[[443 601 444 776 660 361 642 443 661 593 734]
 [560 715 690 463 460 593 340 640 329 400 458]
 [571 531 549 174 480 538 437 667 417 540 546]
 [389 639 481 647 511 588 576 820 678 733 412]]
Rows and columns are numbered from 0.
Give the entry in row 2 and column 1.
A: 531
Give the entry just right of 437.
A: 667
Give the entry directly below 531.
A: 639
Give the bottom-right entry.
A: 412
Give the entry in row 1 and column 0.
A: 560
Give the entry just right of 639.
A: 481
Give the entry directly below 174.
A: 647
Give the entry just right of 444.
A: 776
Give the entry in row 2 and column 0.
A: 571
Give the entry in the top-left corner.
A: 443
The entry in row 0 and column 2 is 444
The entry just right of the smallest entry is 480
The entry in the top-right corner: 734
Give the entry in the bottom-left corner.
A: 389
Give the entry just left of 463.
A: 690

Read these off the matrix that follows. Indices start at 0.
1) Which number is the entry in the bottom-left corner?
2) Which number is the top-right entry?
3) Which number is the entry at row 0, column 1?
4) Which number is the entry just left of the smallest entry?
5) Which number is the entry in row 0 and column 2?
6) Which number is the entry just left of 13?
7) Which number is the entry at row 2, column 0?
8) Which number is the entry in row 1 and column 0?
[[17, -16, 26, -37, 23, -20],
 [17, -15, 12, -21, -3, -9],
 [4, 21, -2, 25, -27, 16],
 [9, 20, 3, 24, -27, 9],
 [7, 44, -5, 42, -42, 30],
 [-7, 68, -20, 69, -58, 54],
 [-10, 67, -19, 66, -53, 55],
 [8, 18, 6, 18, -20, 5],
 [17, -15, 13, -23, -2, -9],
 [3, -10, 5, -22, 4, -2],
 [-15, 74, -26, 73, -57, 68],
 [-15, 74, -26, 73, -57, 68],
 [-12, 10, 0, -11, 21, 22]]
1) -12
2) -20
3) -16
4) 69
5) 26
6) -15
7) 4
8) 17

m =
[[ 21 -11  48  -1 -45 -35  49 -37  -6 -32]
 [ 20 -11  48   1 -45 -35  49 -37  -6 -31]
 [-47  -9  -6 -14  50  13  35  39   3  38]
 [ 28 -16  63  -5 -70 -52  74 -50  -8 -49]
 [-47 -10  -5 -14  50  13  35  39   1  38]
 [ 40  17 -40  21  10  24 -74   6   7   2]
 [ 93  10 -35  49  54  37 -45 -40  -5  27]
 [-47  -9  -5 -14  50  14  34  39   1  38]
 [-15  17 -35  -7 -30  12 -70  14   7 -18]
 [ -7  18 -39  -4 -30  16 -77  14   8 -19]
 [ -5  -3  35  -5 -44 -30  21 -28  -3 -30]
 [-30   5 -20  -7  35  14 -24  31   4  26]]
The bottom-right entry -> 26
The entry directly above 31: -28
Find the 1st entry on the diagonal from the top-right corner.
-32
Find the entry just left of the smallest entry.
16
The 3rd largest entry is 63
The first entry, reading row by row is 21
The 4th entry from the end, reading row by row -> -24
Find the entry directly below 74.
35
The first entry in the row that holds the largest entry is 93
The entry directly above the smallest entry is -70
The third entry on the main diagonal is -6
The fifth-last entry, reading row by row is 14
The entry directly below -18 -> -19
The smallest entry in the last column is -49
Find the bottom entry of the column that holds the largest entry.
-30
The entry just right of the smallest entry: 14
Find the entry just left of 26.
4
The entry directly below the largest entry is -47
The 2nd entry on the diagonal from the top-right corner: -6
The entry directly above 12 is 14
Find the entry just right of -10.
-5
The smallest entry in the first row is -45
Find the entry just right of the largest entry.
10
Find the top entry of the column that holds the smallest entry.
49
The largest entry in the last row is 35
The entry directly above -52 is 13

M =
-1 -19 41 55 -5 -19 51 65
-28 28 -13 -28 -21 28 -11 -48
-11 0 20 20 -13 0 25 17
-32 25 19 6 51 25 6 7
-27 28 -13 -27 -21 28 -10 -46
51 19 23 4 -38 19 14 -13
-29 26 19 6 49 26 6 8
0 -19 41 55 -5 -19 52 67
-46 -4 -78 -10 65 -4 -43 -35
-16 6 13 11 -15 6 16 4
35 21 22 4 -18 21 13 -7
28 -19 35 11 -31 -19 -27 29
50 39 20 27 31 39 -40 -29
-10 -12 -22 0 19 -12 -34 -3
-27 -13 -17 -23 5 -13 48 13
Indices start at 0.
The top-left entry: -1
The entry at row 0, column 1 -> -19
The entry just right of the smallest entry -> -10
The entry in row 2 and column 0: -11
The bottom-left entry is -27
Give the entry in the top-right corner.
Answer: 65
Give the entry in the bottom-right corner.
Answer: 13
Give the entry just right of 31.
Answer: 39
The entry at row 0, column 2 is 41
The entry at row 1, column 0 is -28
Give the entry just right of 16.
Answer: 4
Give the entry just left of the largest entry.
Answer: 52
Give the entry directly below -15.
Answer: -18
Give the largest entry.
Answer: 67
Give the entry directly above the smallest entry.
Answer: 41
The entry at row 1, column 1 is 28
The entry directly above the largest entry is 8
Give the entry at row 1, column 2.
Answer: -13
